Below are the code and all the weights of a small trained network. Each question names an input and a class and asks about switching units off, where a switched-off unit gives its printed mean instead of its output.

import numpy as np


def w(rows, s, z=0):
    codes = np.array(rows[::2]) - 128.0
    scale = np.full(codes.shape[1], s)
    scale[-1] = z or s
    return codes * scale


def f(y):
    return np.maximum(y, 0)


def log_softmax(a):
    a = a - a.max(-1, keepdims=True)
    return a - np.log(np.exp(a).sum(-1, keepdims=True))


def net(x, mask):
    res = np.array(x, float).reshape(1, 8) / 4 @ E
    y = f(res @ A[0][:, :-1].T + A[0][:, -1])
    res = res + np.where(mask, y, B[0][:, -1]) @ B[0][:, :-1]
    return log_softmax(res[-1] @ U[:, :-1].T + U[:, -1])


A, B = {}, {}
E = w([
[155,54,126,2,186,60],'x0',
[135,79,100,191,107,167],'x1',
[233,51,48,193,201,93],'x2',
[168,194,132,97,210,167],'x3',
[127,233,126,153,152,150],'x4',
[147,128,97,142,114,233],'x5',
[173,50,187,102,57,179],'x6',
[88,164,41,49,44,217],'x7',
],0.0089)
A[0] = w([
[79,143,116,145,45,182,192],'N1',
[108,163,139,158,106,77,28],'N2',
[213,89,61,192,124,111,195],'N3',
[116,160,103,215,68,123,85],'N4',
[181,96,80,171,170,151,157],'N5',
[164,214,126,125,127,119,97],'N6',
[94,147,100,89,92,140,68],'N7',
[216,103,87,117,108,25,141],'N8',
[101,153,176,119,92,27,172],'N9',
[96,157,93,167,58,136,73],'N10',
[154,157,63,156,132,184,137],'N11',
[189,82,99,151,125,42,140],'N12',
[150,154,113,147,200,183,130],'N13',
[144,132,149,124,206,33,205],'N14',
[170,166,129,133,217,169,168],'N15',
[192,216,121,101,216,178,169],'N16',
[88,112,194,39,87,59,254],'N17',
[121,137,45,68,56,141,132],'N18',
[100,147,132,69,45,140,112],'N19',
[146,166,101,50,115,151,108],'N20',
[152,148,82,148,179,169,126],'N21',
[201,71,93,176,192,106,65],'N22',
[131,130,160,122,151,40,99],'N23',
[93,152,118,20,113,90,192],'N24',
[170,124,86,154,207,147,154],'N25',
[173,53,164,164,119,99,167],'N26',
[160,175,135,98,192,62,128],'N27',
[148,89,140,155,171,99,177],'N28',
[123,83,121,255,138,149,162],'N29',
[167,4,123,118,129,130,174],'N30',
[98,149,119,222,88,157,149],'N31',
[114,123,171,116,9,171,208],'N32',
[84,150,75,60,51,106,129],'N33',
[123,209,107,147,174,166,178],'N34',
[105,151,163,96,114,3,137],'N35',
[95,177,123,211,143,179,190],'N36',
[76,179,101,161,121,202,151],'N37',
],0.011,0.0047)
B[0] = w([
[58,201,113,167,57,207,211],'N1',
[83,167,151,188,166,116,156],'N2',
[151,157,55,130,43,77,225],'N3',
[119,202,121,231,39,56,190],'N4',
[200,134,98,101,61,23,200],'N5',
[156,193,165,84,119,104,172],'N6',
[73,194,112,48,87,116,164],'N7',
[119,88,83,121,164,112,210],'N8',
[77,136,201,196,226,145,208],'N9',
[68,220,135,164,67,75,175],'N10',
[145,209,123,114,111,115,182],'N11',
[172,55,92,158,149,38,214],'N12',
[219,176,116,68,106,82,181],'N13',
[192,99,161,164,167,44,242],'N14',
[247,172,160,73,147,130,198],'N15',
[239,191,208,13,117,100,216],'N16',
[48,39,175,159,194,194,250],'N17',
[44,135,55,48,127,137,192],'N18',
[78,91,119,117,134,164,193],'N19',
[142,135,132,58,151,144,177],'N20',
[158,155,116,63,102,96,175],'N21',
[211,2,54,135,94,32,220],'N22',
[133,36,186,199,213,61,193],'N23',
[82,93,157,62,220,183,219],'N24',
[201,95,129,107,169,107,197],'N25',
[142,36,53,176,117,137,217],'N26',
[170,96,173,83,199,64,204],'N27',
[141,74,94,181,155,148,199],'N28',
[136,138,49,177,92,116,224],'N29',
[118,51,47,123,99,167,232],'N30',
[123,196,122,214,135,147,206],'N31',
[74,138,133,174,117,239,223],'N32',
[34,173,66,69,226,183,195],'N33',
[173,220,156,95,117,131,204],'N34',
[83,76,221,179,237,84,215],'N35',
[198,203,143,167,86,109,217],'N36',
[130,250,154,103,82,123,202],'N37',
],0.0078,0.014)
U = w([
[205,52,27,141,116,93,144],'0',
[120,77,141,145,92,228,170],'1',
[254,181,167,43,141,132,192],'2',
[122,199,130,199,73,146,108],'3',
[41,148,93,37,148,190,2],'4',
[127,81,233,163,222,99,141],'5',
],0.0099,0.0036)

Each question gives the input, the list of numbers given to net, and the class t.
The units are the neurons (one row each of A and B). Each row of codes is followed by its name. A weight is (code - 128) times the scale printed after its matrix; where a second scale follows, it is the last column's (A, B and U).
mask holds one flag per neuron, in row order. A switched-off neuron (its flag False) gives its mean, the last column of its row in B, instead of its output. The means were averaged over made-up inputs and are rounded, as every weight is.
A unit's drop is (log p(t) with every unit on - log p(t) with that unit switched off) / (log p(t) with every unit on - log p(t) with every unit switched off).
The circuit of an input: a set's keep is (log p(t) with only the set's units on - log p(t) with every unit switched off) / (log p(t) with every unit on - log p(t) with every unit switched off). Starting from the 12 units with the biggest drops (on a tie, the unit counted first), units are removed one at a time, each time the one whose removal leaves the highest keep (on an exact tie, the one counted first), for as long as the keep stays at least 0.8.
units of the circuit, in order: the units of the circuit, biggest drop first
most important unit: the unit with the biggest drop
top k neurons: the k neurons with the biggest drops, biggest first
drop when u is switched off: that unit's drop, to one decimal
input [0,-1,-8,6,7,3,5,2], class 4: most important unit => N32
input [1,7,2,2,6,5,7,0], class 2: top 2 neurons => N12, N11
input [1,-5,-6,-1,8,7,7,-5], class 1: units of the circuit, in order => N32, N14
input [7,-7,5,-5,6,-4,5,6], class 4: top 2 neurons => N18, N33
input [-1,-4,-3,7,5,-8,1,0], class 5: top 2 neurons => N35, N9
input [-6,8,6,-2,5,6,2,-2], class 3: top 2 neurons => N31, N4
input [6,-4,-3,7,7,-5,-5,0], class 5: top 2 neurons => N35, N23
input [3,-5,4,6,3,3,0,-8], class 2: top 2 neurons => N16, N15
input [-4,1,-5,-5,-6,6,-2,4], class 3: top 4 neurons => N4, N10, N31, N1
input [8,6,-7,5,3,-5,-6,4], class 4: top 3 neurons => N33, N7, N18
input [-3,7,-1,-4,-7,-8,3,0], class 1: drop when N14 is switched off => 0.1
input [-3,-5,-6,7,2,-3,7,-1], class 4: drop when N14 is switched off => 0.2
input [2,-1,8,0,4,7,1,4], class 2: drop when N16 is switched off => 0.2
input [-6,7,0,8,0,8,6,5], class 3: units of the circuit, in order => N1
input [7,-1,1,1,8,2,7,-6], class 0: drop when N30 is switched off => 0.1
